Below are the code and all the weights of a small trained network. Each question names an input and a class and asks about switching units off, where a switched-off unit gives its printed mean instead of its output.

import numpy as np


def w(rows, s, z=0):
    codes = np.array(rows[::2]) - 128.0
    scale = np.full(codes.shape[1], s)
    scale[-1] = z or s
    return codes * scale


def f(y):
    return np.maximum(y, 0)


def log_softmax(a):
    a = a - a.max(-1, keepdims=True)
    return a - np.log(np.exp(a).sum(-1, keepdims=True))


def net(x, mask):
    res = np.array(x, float).reshape(1, 3) / 4 @ E
    y = f(res @ A[0][:, :-1].T + A[0][:, -1])
    res = res + np.where(mask, y, B[0][:, -1]) @ B[0][:, :-1]
    return log_softmax(res[-1] @ U[:, :-1].T + U[:, -1])


A, B = {}, {}
E = w([
[191,151,197,163],'x0',
[112,48,191,107],'x1',
[6,175,175,189],'x2',
],0.012)
A[0] = w([
[29,144,160,208,85],'n0',
[36,118,78,83,44],'n1',
[109,220,97,146,177],'n2',
[137,174,101,163,39],'n3',
[90,50,207,114,3],'n4',
[62,156,163,139,14],'n5',
[138,100,86,74,77],'n6',
[113,178,100,170,120],'n7',
[123,186,108,137,36],'n8',
[128,107,116,160,97],'n9',
[99,88,166,135,237],'n10',
[32,103,74,120,171],'n11',
[74,72,166,126,210],'n12',
[71,175,169,113,78],'n13',
[97,95,147,108,75],'n14',
[100,111,165,102,67],'n15',
[198,163,158,149,96],'n16',
[151,205,254,180,77],'n17',
],0.014,0.005)
B[0] = w([
[147,69,158,56,255],'n0',
[103,89,104,214,196],'n1',
[202,194,118,122,210],'n2',
[139,143,62,125,158],'n3',
[139,157,4,143,205],'n4',
[130,68,91,81,189],'n5',
[206,80,159,148,193],'n6',
[151,169,111,123,180],'n7',
[137,151,67,137,157],'n8',
[121,132,137,129,128],'n9',
[206,182,162,128,207],'n10',
[144,124,170,217,223],'n11',
[206,199,140,143,219],'n12',
[141,81,127,92,190],'n13',
[131,151,91,131,161],'n14',
[123,153,84,112,158],'n15',
[194,85,134,168,182],'n16',
[105,104,140,231,238],'n17',
],0.027,0.012)
U = w([
[182,38,96,88,160],'0',
[118,99,102,250,80],'1',
[165,202,32,134,79],'2',
[161,188,163,158,253],'3',
[63,139,136,79,92],'4',
[92,177,159,133,87],'5',
],0.011,0.0075)

Each question gives the input, the list of numbers given to net, and the class t.
The units are the neurons (one row each of A and B). Each row of codes is followed by its name. A weight is (code - 128) times the scale printed after its matrix; where a second scale follows, it is the last column's (A, B and U).
mask holds one flag per neuron, in row order. A switched-off neuron (its flag False) gives its mean, the last column of its row in B, instead of its output. The means were averaged over made-up inputs and are rounded, as every weight is.
A unit's drop is (log p(t) with every unit on - log p(t) with that unit switched off) / (log p(t) with every unit on - log p(t) with every unit switched off).
The circuit of an input: a set's keep is (log p(t) with only the set's units on - log p(t) with every unit switched off) / (log p(t) with every unit on - log p(t) with every unit switched off). Starting from the 12 units with the biggest drops (on a tie, the unit counted first), units are removed one at a time, each time the one whose removal leaves the highest keep (on an exact tie, the one counted first), for as long as the keep stays at least 0.8.
circuit, biggest first: the units of the circuit, biggest drop first
most important unit: the unit with the biggest drop
k most important neurons: the k neurons with the biggest drops, biggest first
drop of u: that unit's drop, to one decimal
input [-8,-8,-2], class 1: 2 most important neurons -> (n1, n11)
input [-8,-8,0], class 1: circuit, biggest first -> (n1)
input [8,8,-2], class 1: 4 most important neurons -> (n17, n2, n16, n7)
input [6,6,-2], class 1: 2 most important neurons -> (n17, n2)
input [3,2,-3], class 3: 3 most important neurons -> (n0, n5, n13)
input [1,0,4], class 0: 2 most important neurons -> (n0, n5)
input [-7,8,1], class 2: 3 most important neurons -> (n4, n12, n17)
input [-7,6,-2], class 1: 3 most important neurons -> (n1, n11, n2)
input [-2,-5,5], class 0: 2 most important neurons -> (n0, n4)
input [-6,3,-5], class 1: 2 most important neurons -> (n0, n5)
input [-1,3,-3], class 3: 4 most important neurons -> (n0, n5, n13, n4)
input [5,-5,-7], class 0: 3 most important neurons -> (n17, n11, n16)
input [-7,2,8], class 0: drop of n8 -> 0.0
input [2,-3,8], class 0: drop of n0 -> 1.0
input [-2,7,1], class 2: drop of n4 -> 0.3
input [-4,-5,-7], class 0: most important unit -> n6
